Below is a small trained network, with its code and all its weights. Each question gives an input and a class and asks what happens when units are switched off, that is, made to give their printed mean instead of their output.

import numpy as np


def w(rows, s, z=0):
    codes = np.array(rows[::2]) - 128.0
    scale = np.full(codes.shape[1], s)
    scale[-1] = z or s
    return codes * scale


def f(y):
    return y / 2 * (1 + np.tanh(0.7978845608 * (y + 0.044715 * y**3)))


def log_softmax(a):
    a = a - a.max(-1, keepdims=True)
    return a - np.log(np.exp(a).sum(-1, keepdims=True))


def net(x, mask):
    res = np.array(x, float).reshape(1, 7) / 4 @ E
    y = f(res @ A[0][:, :-1].T + A[0][:, -1])
    res = res + np.where(mask, y, B[0][:, -1]) @ B[0][:, :-1]
    return log_softmax(res[-1] @ U[:, :-1].T + U[:, -1])


A, B = {}, {}
E = w([
[171,151,47],'x0',
[174,155,139],'x1',
[74,202,67],'x2',
[174,128,172],'x3',
[158,251,214],'x4',
[172,136,109],'x5',
[82,108,141],'x6',
],0.014)
A[0] = w([
[101,57,140,255],'n1',
[129,130,64,106],'n2',
[139,147,134,82],'n3',
[187,58,195,172],'n4',
[116,137,148,60],'n5',
[177,83,137,86],'n6',
[190,229,195,173],'n7',
[36,131,184,164],'n8',
[134,133,9,158],'n9',
],0.013,0.0036)
B[0] = w([
[112,49,137,226],'n1',
[129,151,70,171],'n2',
[146,142,115,134],'n3',
[183,70,161,223],'n4',
[126,139,164,131],'n5',
[164,88,89,174],'n6',
[184,246,193,253],'n7',
[87,139,171,204],'n8',
[108,159,36,225],'n9',
],0.013,0.014)
U = w([
[131,119,8,252],'0',
[42,109,160,14],'1',
[207,183,150,175],'2',
[202,63,113,59],'3',
],0.016,0.0029)

Each question gives the input, the list of numbers given to net, and the class t.
The units are the neurons (one row each of A and B). Each row of codes is followed by its name. A weight is (code - 128) times the scale printed after its matrix; where a second scale follows, it is the last column's (A, B and U).
mask holds one flag per neuron, in row order. A switched-off neuron (its flag False) gives its mean, the last column of its row in B, instead of its output. The means were averaged over made-up inputs and are rounded, as every weight is.
A unit's drop is (log p(t) with every unit on - log p(t) with that unit switched off) / (log p(t) with every unit on - log p(t) with every unit switched off).
The circuit of an input: a set's keep is (log p(t) with only the set's units on - log p(t) with every unit switched off) / (log p(t) with every unit on - log p(t) with every unit switched off). Starting from all 9 units, units are removed one at a time, each time the one whose removal leaves the highest keep (on an exact tie, the one counted first), for as long as the keep stays at least 0.8.
units of the circuit, in order: the units of the circuit, biggest drop first
unit that matters most: the unit with the biggest drop
k most important neurons: the k neurons with the biggest drops, biggest first
drop when u is switched off: that unit's drop, to one decimal
input [-3,-5,-2,5,3,-1,6], class 1: unit that matters most : n8
input [-5,-4,5,-6,2,5,-3], class 1: units of the circuit, in order : (n7, n8, n9)
input [-5,-6,6,-7,3,-1,-8], class 1: 2 most important neurons : (n7, n8)
input [-8,-8,2,0,2,4,-6], class 1: units of the circuit, in order : (n8, n7)
input [-7,2,2,4,-2,-2,-6], class 3: 2 most important neurons : (n7, n4)
input [-8,6,0,6,-1,-2,4], class 3: 2 most important neurons : (n4, n1)
input [-4,-3,2,1,-6,-2,-2], class 1: 2 most important neurons : (n1, n6)
input [2,-2,0,4,0,8,6], class 3: 4 most important neurons : (n7, n9, n2, n8)
input [-4,8,4,8,-5,-7,-4], class 3: 3 most important neurons : (n7, n9, n8)
input [-2,-3,-2,-4,-2,1,-7], class 0: 2 most important neurons : (n7, n4)
input [-1,0,-6,2,3,-3,8], class 3: 2 most important neurons : (n4, n1)
input [-5,8,-1,2,-2,-8,-3], class 3: 2 most important neurons : (n7, n4)
input [-6,-2,-6,1,1,-2,3], class 3: drop when n2 is switched off : 0.0
input [5,-3,7,6,1,-2,-7], class 0: unit that matters most : n9
input [8,5,-7,0,-6,5,-4], class 0: drop when n9 is switched off : 1.1
input [5,2,-3,2,-5,-5,-7], class 0: drop when n9 is switched off : 0.2
